Rows, each with its class
[ 34.4 -54.7  -4.6   3.7 -26.3 -11.7   1.7 -16.7   1.2   3.3   6.4   5.4
  23.5 -24.5  16.2  29.1  -1.6  32.0  -9.0  18.9   4.8   4.9 -21.8   0.6
 -10.8  14.6  26.7  -3.5 -23.8   1.2  16.4  -8.1  10.4  -5.6  17.2 -13.6
  11.2   2.1 -11.9  15.6  -5.6]
podu
[ 44.1  -1.4  -2.5  15.1 -25.6 -10.9   3.9   1.7  17.0  -0.2  10.2  22.3
  20.5 -10.8  33.2  30.2   5.9  57.4  -9.2   3.4  17.1  20.5 -10.0  -4.2
  -4.7  17.8  31.4 -29.1   5.8  -5.2   2.7  -9.0  -1.4  12.3  -1.4  -6.9
   3.0 -14.6   1.4  18.7 -25.2]
Vid
[ 45.2  -8.5  -8.7  14.6 -16.8 -10.3   3.0  -6.0   6.1  12.8  -4.4  13.1
  23.5  -7.1  32.5  28.5 -13.5  44.1  -5.1   4.7   3.8  10.7 -14.6   0.4
  -2.8  18.6  16.1 -26.7   9.8   1.2  -4.1 -32.7 -12.6   5.9  -3.3 -10.9
 -12.6 -17.8  -8.3  14.5  -6.3]
bidos
[ 32.7 -14.8  -5.0   9.1 -30.9 -16.1 -16.8   8.1  10.0   4.9  10.6   0.5
  34.1 -10.9  68.5  19.3 -11.1  24.5   7.6  -1.7  20.6   4.7  -2.9   9.1
   2.8  11.6   9.4  -5.3  15.2  -6.6   5.6  13.0   4.2   1.6   9.9  20.3
 -13.6  -9.0 -19.7  44.4  -1.8]
vaguz
[ 42.6  -7.4  -2.0   8.1 -16.3  -5.6  14.4  -2.7   7.6 -11.7   0.8  -3.9
  17.5  -5.9  31.0  25.7  -2.5  31.6  -4.5  -0.5   4.3   9.9  -7.9 -11.8
  -4.2  12.6  26.9 -11.6  -1.8  -1.3 -10.0  -4.9  -3.1  -8.1   8.8 -24.8
   1.8 -22.7   7.0   4.5   1.1]
Vid
[ 47.9   1.8   9.3  -0.9 -10.3   1.8  -1.2 -24.7   2.7   9.7   3.1  15.9
  22.4  -5.6  22.7  18.2 -20.1  45.1  -1.5   3.0  -0.8   6.4 -20.5  -7.9
  -9.8  18.6  25.3  -6.2  -6.8  -4.5  -3.8 -16.1   5.4  -2.7  16.5 -17.0
  23.8 -28.3 -16.2  -1.7   9.9]
bidos
[ 36.6  -7.1 -11.7   6.1 -18.9 -23.9   6.6 -14.4  15.5   7.4   1.0  12.3
  28.5 -10.5  26.2   4.8 -16.9  13.0  -2.4  -1.9   4.5  -2.8  -7.2  -7.7
  -0.4  15.6  28.3 -10.6  -7.2   2.8  -1.9  -7.8   6.8  -5.4  12.2 -11.2
   4.5  -1.0 -17.0  -7.8   1.7]
Vid
[ 39.8 -17.9  -9.5   2.9 -11.8 -12.0   4.7   5.5  16.0   9.8   3.2  13.5
  50.7  22.0  50.9  29.7 -19.2  74.5  -8.4  -3.2  21.9   5.1  -8.9  -2.6
 -10.0  32.6  31.4 -13.2   0.0 -18.3 -13.2 -25.8 -10.7  12.7  33.9 -22.2
 -11.6 -25.9  -2.7  14.2  -5.5]
bidos
[ 27.2   1.1   1.6 -16.8  -5.7   6.9   9.1 -26.9 -11.5  35.5  -6.8 -10.8
  17.1 -15.8 -10.6   1.3 -16.6  25.8  -7.8  -2.4   2.8  -0.3 -29.5  -8.9
  -8.7  15.3   7.7  -1.9 -24.8  12.4  -1.5 -21.1   1.2  -7.5  16.8 -15.8
   9.3  -8.1   4.6 -27.2   6.7]
bidos
[ 47.3  -3.3   9.3  32.3 -64.4  37.8  -8.4 -22.5  18.6 -24.3  28.3  62.5
  24.0 -53.0 -13.3  35.8  31.2 -13.3  23.4   7.3   6.1  20.9   7.0 -31.4
  18.1  -7.2  16.3  -1.0   7.0   5.5  26.7  26.7  19.5  25.2 -24.3 -13.2
   9.4  -3.0 -19.5  66.1 -16.7]
zop
[ 53.6   0.3 -19.0   8.4 -12.7 -27.8 -17.1   2.3   9.0 -11.3   6.2 -17.2
  36.7 -25.0  36.7   5.0 -25.9  48.9  -3.8   0.8   3.0  -0.2 -29.9  13.0
   1.9  13.5  20.7  -7.4  13.2   9.9   5.8 -17.6  15.1  10.6  13.1   9.2
   4.9   0.4  -8.9  17.6  -4.9]
vaguz
[ 31.5   0.1 -16.5   1.2   0.1 -22.4  -4.0   2.5  11.3   9.0  -8.8   3.9
  18.7   6.1  48.5  19.9 -24.1  59.9 -13.0   9.7  -3.2  19.5 -34.5   2.3
 -14.0  12.0  45.3 -19.8   5.4  -1.3  -2.0 -43.5 -44.6  -1.7   6.5 -15.2
  -3.2 -19.5   9.9 -19.5   9.3]
vaguz
[ 40.8   8.1 -10.8  17.3 -17.4 -24.3  -7.1   1.9  15.9 -11.6   2.9  40.2
  12.2 -13.1  32.4  39.9  -0.1  51.1  -7.6  -2.3  -2.9  11.8  -5.6  -1.1
   1.7  -8.4  31.6 -23.0  17.2  -6.7   0.8 -28.7   0.9   8.7   6.2  -1.4
  -0.8   4.9   2.6  14.8   3.8]
Vid
[ 28.3  -7.6  10.2   7.8 -12.3 -10.2   7.1   1.7   1.2  17.0   3.6   9.0
  29.9   0.6  37.4  27.2  -7.0  61.5   0.2   0.9   3.9   4.4 -17.6  23.6
  -6.2  29.3  36.4 -14.8  79.0  -2.5 -12.0 -20.5 -28.0  -4.6  17.6 -17.6
   7.8 -23.6  -2.4  -6.4  -2.1]
zop
[ 26.8 -15.2  -6.7  13.8 -24.4   3.5 -18.5  -5.6  15.2  -0.8   6.4  28.6
  31.1  -5.3  35.8  16.9  -3.1  26.9   3.8   9.5   9.9   4.8 -14.9   5.7
  -6.5  15.7   6.5  -6.9  18.0 -11.6  11.7   3.8   8.4  -4.3   8.8   2.9
 -12.5   2.1 -11.0  22.5   1.1]
Vid
[ 57.7  -1.8 -16.7  -7.3  -2.1 -33.0  -3.8  -3.6   2.9  17.3   6.3   1.0
  52.1 -10.9  42.8  20.3 -36.9  45.7 -17.5 -12.8  -1.0   0.1 -25.6   8.9
 -15.8  20.9  38.9 -14.0  -4.2  -2.3  -9.5 -27.6   4.9   2.3  22.3 -10.5
 -16.8  -5.1   1.2  -1.4  -9.6]
podu
[ 42.4 -11.0  -0.3  10.6 -23.4  -6.9   4.3  -4.6  14.9   3.5  -5.6  44.5
  14.7 -16.3  31.3  16.0 -25.4  40.4   3.7 -11.1   0.8  16.1  -6.0   1.3
 -10.7  14.6  33.0 -15.0 -27.6  -3.6  -6.6 -35.9 -11.6  -1.4   6.9 -16.2
  -0.7 -19.5  -6.3   9.5   3.8]
podu
[ 29.8  -8.0  -4.9   7.4 -20.7 -12.3   6.7  20.7   9.4   7.4  -2.8  -0.8
  33.7  -6.7  53.2  22.7 -34.4  79.0 -21.5  -1.8   6.9  11.8 -19.5  -0.2
 -21.1  32.2  32.0  -8.3   0.6  -9.6  -8.9 -31.1  -7.7   6.3  16.5 -31.6
  -4.9 -14.8  20.6  13.3  -0.8]
zop
[ 40.7   6.2   5.2 -13.9 -23.0  13.6   0.0 -19.8   7.9  16.1  13.7  22.8
  22.4 -20.4  21.7  30.7   2.6  75.2  -5.9  -4.9 -22.4  23.0  -7.8 -13.6
  -2.9   9.1  25.0  -1.0   2.7  -2.8  -4.5  -0.1   4.1  -5.3  37.7  -1.8
  15.5  -2.0   2.3  12.3  -8.0]
zop
[ 60.2  17.9   6.8   9.5 -13.0  -7.6  17.1 -13.4   3.0  -0.6   2.0  31.5
  26.4 -15.0  -7.0  27.7 -13.4  49.4  -1.1   2.3 -16.8  12.2  -6.5 -20.8
  -6.3  16.1  32.2 -26.4  -3.7  -5.0 -18.0 -21.9  -7.5  -7.4   7.0 -20.3
   2.9 -15.1  21.9   0.8   4.1]
vaguz
[ 30.6 -25.3  18.4  18.7 -51.8  40.7  -3.9 -25.3  -4.2   2.2  17.3  43.9
  30.8 -10.8   4.2  10.5  13.3 -13.0  32.2   2.3  26.9  -3.4   3.9 -29.9
  13.9  29.7   1.1   5.0 -17.0  -7.8   1.7  54.8  17.0   8.2  21.8  -3.2
  -3.4   5.6 -26.2  51.7 -13.7]
Vid
[ 29.3  22.3   2.6 -20.5  13.4  -8.3   9.2 -25.3 -14.2   0.8   6.1  -4.7
  -1.3 -23.1 -20.4  10.5  -7.5  24.1 -14.8   1.0 -17.7   9.8 -22.2  -7.9
   4.8  -2.2  18.3   4.9  -9.5 -32.7  -5.7 -25.7   4.2  -4.0   8.1 -11.6
  25.1  -0.4   4.9 -28.8   2.8]
zop
[ 38.8  -8.7  24.4  -7.9 -32.5  15.9   7.7 -14.7  -2.0  25.7   4.1  26.1
  23.1  -9.3  11.2  25.2  22.9  36.5  -1.5  -6.2   6.7  72.3  27.8  -3.3
 -14.3  10.2  25.8  -7.1 -22.3 -13.1 -11.1  -5.8  -8.4   0.1   9.6 -22.1
  -1.4 -29.4  -5.2  16.4  -7.0]
vaguz
[ 35.6   6.4 -12.8   4.4  -6.4 -24.9 -13.7  -0.3  -1.5   6.2   5.2   9.9
  20.5 -12.3  36.1  21.4 -14.3  52.6  -6.3   2.9  -8.3   8.1 -13.2   5.5
  -4.7   9.4  60.3 -15.5   6.1  -9.5  -5.8 -23.9  -3.1   1.4  17.6  -4.5
  -5.7  -8.3   1.6   0.4   2.9]
podu
[ 44.1  -5.7  -4.4  17.5 -30.9   3.8   0.1  -0.4  20.5   8.5   7.1  21.3
  23.0 -10.1  37.7  22.9   0.5  55.7   1.4   3.3  -0.2  19.7 -11.1  -5.0
  -3.3   3.5  33.0 -11.6  38.8  -4.0  -9.3 -16.1 -11.4   3.6  13.3 -21.7
   0.4 -16.1  -1.3  30.1  -2.7]
podu
